Below are the code and all the weights of a small trained network. Each question names an input and a target symbol and asks about switching units off, where a switched-off unit gives its printed mean instead of its output.

import numpy as np


def w(rows, s, z=0):
    codes = np.array(rows[::2]) - 128.0
    scale = np.full(codes.shape[1], s)
    scale[-1] = z or s
    return codes * scale


def norm(h):
    return h / np.sqrt((h * h).mean(-1, keepdims=True) + 1e-5)


def f(y):
    return np.maximum(y, 0)


def softmax(a):
    e = np.exp(a - a.max(-1, keepdims=True))
    return e / e.sum(-1, keepdims=True)


def log_softmax(a):
    a = a - a.max(-1, keepdims=True)
    return a - np.log(np.exp(a).sum(-1, keepdims=True))


def net(x, mask):
    ids = ['δηθξτψ'.index(c) for c in x.split()]
    T = len(ids)
    res = E[ids] + P[:T]
    u = 0
    for l in range(2):
        r = norm(res)
        for j in range(2):
            rows = slice(3 * j, 3 * j + 3)
            q, k, v = (r @ M[l][rows].T for M in (Q, K, V))
            z = softmax(np.where(np.tri(T) > 0, q @ k.T / 3**0.5, -1e9)) @ v
            o = O[l][rows]
            res = res + np.where(mask[u + j], z, o[:, -1]) @ o[:, :-1]
        u += 2
        y = f(norm(res) @ A[l][:, :-1].T + A[l][:, -1])
        res = res + np.where(mask[u : u + 4], y, B[l][:, -1]) @ B[l][:, :-1]
        u += 4
    return log_softmax(norm(res)[-1] @ U[:, :-1].T + U[:, -1])


Q, K, V, O, A, B = {}, {}, {}, {}, {}, {}
E = w([
[123,107,209,142,206,62,218,119,10],'δ',
[177,153,112,76,144,60,83,207,193],'η',
[101,54,139,197,98,134,95,99,155],'θ',
[146,174,181,145,123,169,140,76,150],'ξ',
[140,114,218,158,126,234,109,193,100],'τ',
[252,106,142,146,167,152,143,137,97],'ψ',
],0.018)
P = w([
[141,141,100,45,2,208,251,157,117],'0',
[153,203,51,120,67,165,239,93,113],'1',
[164,181,95,146,75,129,204,115,126],'2',
[154,157,132,167,108,121,178,147,136],'3',
[147,132,142,160,127,134,156,148,133],'4',
[127,120,151,159,133,131,143,161,143],'5',
[139,81,127,163,172,150,137,142,163],'6',
[121,87,163,157,157,145,110,139,142],'7',
[135,59,132,136,221,185,92,111,156],'8',
[112,90,195,134,152,143,52,106,122],'9',
[118,47,186,91,234,182,80,100,153],'10',
],0.0065)
Q[0] = w([
[124,149,111,122,118,133,138,129,115],'0.h1',
[123,133,122,128,124,134,137,134,124],'0.h1',
[125,128,136,126,141,129,123,127,137],'0.h1',
[130,143,133,80,175,195,171,130,233],'0.h2',
[99,23,50,120,127,184,154,72,197],'0.h2',
[184,115,172,131,162,107,146,252,88],'0.h2',
],0.031)
K[0] = w([
[129,122,128,133,122,131,132,129,117],'0.h1',
[122,134,130,141,125,130,130,135,129],'0.h1',
[125,119,124,126,122,127,128,132,132],'0.h1',
[126,210,194,123,43,155,98,127,115],'0.h2',
[22,81,213,171,116,163,8,66,57],'0.h2',
[195,112,80,61,130,100,91,251,122],'0.h2',
],0.028)
V[0] = w([
[66,78,168,81,66,114,119,207,161],'0.h1',
[165,74,117,88,60,221,247,91,10],'0.h1',
[162,192,101,41,78,16,96,221,159],'0.h1',
[91,66,93,141,67,83,59,83,148],'0.h2',
[161,97,104,169,159,122,163,187,57],'0.h2',
[106,160,109,82,149,107,59,127,210],'0.h2',
],0.012)
O[0] = w([
[132,164,182,134,28,120,145,180,55,101],'0.h1',
[178,65,113,156,126,124,255,133,208,255],'0.h1',
[99,87,68,25,22,178,67,87,47,26],'0.h1',
[155,19,101,216,127,99,131,208,97,51],'0.h2',
[131,77,158,55,128,143,129,148,121,96],'0.h2',
[184,98,185,142,41,94,135,79,202,117],'0.h2',
],0.0081,0.0082)
A[0] = w([
[65,115,134,65,147,79,49,72,81,66],'0.n1',
[82,59,145,136,171,146,98,75,4,2],'0.n2',
[35,108,109,75,179,123,191,184,47,10],'0.n3',
[218,152,121,67,178,74,116,137,28,219],'0.n4',
],0.018,0.0018)
B[0] = w([
[130,102,108,253,88,148,93,127,74,248],'0.n1',
[89,110,173,110,128,129,151,35,222,253],'0.n2',
[7,185,84,92,166,86,184,162,166,244],'0.n3',
[114,110,128,71,147,58,90,27,94,221],'0.n4',
],0.013,0.0036)
Q[1] = w([
[122,152,123,122,140,91,177,160,97],'1.h1',
[160,120,128,141,113,184,180,106,81],'1.h1',
[113,164,123,136,101,89,167,107,217],'1.h1',
[116,102,56,106,201,148,184,210,144],'1.h2',
[55,9,101,173,114,136,128,161,168],'1.h2',
[160,171,135,159,107,254,30,63,205],'1.h2',
],0.024)
K[1] = w([
[115,119,110,96,120,151,199,112,166],'1.h1',
[131,116,133,115,69,128,158,102,169],'1.h1',
[136,120,185,163,182,106,96,85,211],'1.h1',
[150,126,181,137,199,219,171,98,233],'1.h2',
[120,13,116,212,144,178,150,152,94],'1.h2',
[225,174,77,160,61,175,4,174,162],'1.h2',
],0.024)
V[1] = w([
[180,34,156,156,112,43,191,128,113],'1.h1',
[63,125,34,172,172,57,174,127,135],'1.h1',
[231,231,80,144,176,146,147,120,73],'1.h1',
[154,125,192,182,140,164,188,5,98],'1.h2',
[130,233,198,143,104,222,76,66,168],'1.h2',
[121,178,32,156,207,146,108,151,148],'1.h2',
],0.016)
O[1] = w([
[43,191,59,61,164,176,48,92,133,241],'1.h1',
[66,52,204,50,127,81,33,189,79,164],'1.h1',
[166,33,111,204,43,143,2,127,126,198],'1.h1',
[215,231,76,150,158,136,188,217,73,253],'1.h2',
[28,141,46,90,129,134,179,232,55,133],'1.h2',
[150,182,153,131,1,169,173,23,95,55],'1.h2',
],0.0084,0.0066)
A[1] = w([
[211,115,137,67,159,133,133,140,69,2],'1.n1',
[84,103,161,156,116,193,101,143,77,112],'1.n2',
[104,142,163,78,88,158,83,167,160,70],'1.n3',
[143,131,178,24,59,177,104,253,139,64],'1.n4',
],0.033,0.0038)
B[1] = w([
[133,88,129,151,167,197,62,144,41,201],'1.n1',
[202,109,171,109,85,84,165,153,120,192],'1.n2',
[113,204,143,113,144,181,143,133,126,194],'1.n3',
[156,200,251,32,51,139,35,115,226,255],'1.n4',
],0.024,0.008)
U = w([
[93,86,163,112,172,219,74,138,22,194],'δ',
[139,190,207,55,62,142,46,160,161,144],'η',
[42,114,188,70,200,16,172,154,84,245],'θ',
[145,19,195,209,139,72,105,205,198,55],'ξ',
[140,220,126,203,111,160,209,142,105,60],'τ',
[131,147,1,105,107,57,31,127,148,121],'ψ',
],0.0068,0.0012)

Each question gives the input, a string of symbols that net reads in full, and the target symbol t.
The units are the heads (3 rows each of Q, K, V and O) and the neurons (one row each of A and B). Each row of codes is followed by its name. A weight is (code - 128) times the scale printed after its matrix; where a second scale follows, it is the last column's (O, A, B and U).
mask holds one flag per unit, layer by layer, with each layer's heads first. A switched-off unit (its flag False) gives its mean, the last column of its rows in O or B, instead of its output. The means were averaged over made-up inputs and are rounded, as every weight is.
A unit's drop is (log p(t) with every unit on - log p(t) with that unit switched off) / (log p(t) with every unit on - log p(t) with every unit switched off).
The circuit of an input: a set's keep is (log p(t) with only the set's units on - log p(t) with every unit switched off) / (log p(t) with every unit on - log p(t) with every unit switched off). Starting from all 12 units, units are removed one at a time, each time the one whose removal leaves the highest keep (on an exact tie, the one counted first), for as long as the keep stays at least 0.8.
units of the circuit, in order: the units of the circuit, biggest drop first
k most important neurons: the k neurons with the biggest drops, biggest first
k most important neurons of layer l: the k neurons of layer l with the biggest drops, biggest first
drop of u: that unit's drop, to one decimal
input ψ η θ θ, target θ: units of the circuit, in order => [0.h1, 1.h1, 0.h2, 0.n2]
input ψ ξ η η θ θ τ τ θ τ ξ, target τ: units of the circuit, in order => [1.h1, 0.h1]
input η ψ θ ψ θ τ θ, target τ: units of the circuit, in order => [1.h1, 0.h1, 1.n4]
input δ ξ θ ξ η ξ ξ δ, target ξ: units of the circuit, in order => [0.h2, 1.n4]
input δ τ ψ τ ξ η ξ ξ ξ ψ, target ξ: units of the circuit, in order => [1.n4, 0.h2]
input θ ξ δ δ ξ τ ξ η θ τ δ, target ξ: 2 most important neurons => [0.n3, 1.n4]
input ψ η δ ξ ξ ξ δ τ, target τ: 2 most important neurons => [1.n4, 0.n3]
input η τ ξ ψ ξ ξ τ δ, target δ: 4 most important neurons => [1.n1, 0.n3, 0.n4, 0.n2]
input ξ ξ η ξ ψ ξ, target ψ: 2 most important neurons of layer 1 => [1.n4, 1.n1]
input δ η ξ θ θ ψ θ, target ψ: 3 most important neurons of layer 0 => [0.n2, 0.n3, 0.n4]
input ψ ξ θ η θ ξ ξ τ θ δ, target δ: units of the circuit, in order => [1.n1, 1.h2]
input η ξ θ ξ, target θ: 2 most important neurons => [0.n2, 1.n4]
input δ ξ τ η ξ θ δ ξ, target θ: 3 most important neurons => [1.n4, 0.n2, 1.n1]
input τ ξ ψ, target δ: most important neuron => [1.n1]
input θ τ ψ θ η τ δ ξ, target ξ: 2 most important neurons of layer 0 => [0.n1, 0.n3]
input δ ξ ψ τ η ψ ξ, target ψ: 2 most important neurons of layer 0 => [0.n3, 0.n2]
input θ τ τ δ τ θ η η, target ψ: 3 most important neurons => [0.n1, 1.n4, 0.n3]
input ψ ψ η θ θ ξ τ θ η, target ψ: 2 most important neurons => [0.n2, 1.n4]
input τ ξ τ ξ θ δ ψ ψ, target δ: most important neuron of layer 1 => [1.n1]
input θ η ψ, target ψ: most important neuron of layer 1 => [1.n4]
input ξ η ψ ξ ξ θ τ δ θ θ, target θ: 2 most important neurons of layer 0 => [0.n2, 0.n1]
input ξ τ δ τ ξ θ θ, target ξ: drop of 1.n4 => 0.1
input θ θ τ θ η ξ ξ, target ξ: drop of 0.h1 => 0.9
input ψ δ ξ δ, target θ: drop of 0.n4 => 0.0
input ξ ξ τ η δ τ τ, target τ: drop of 1.n4 => 0.5
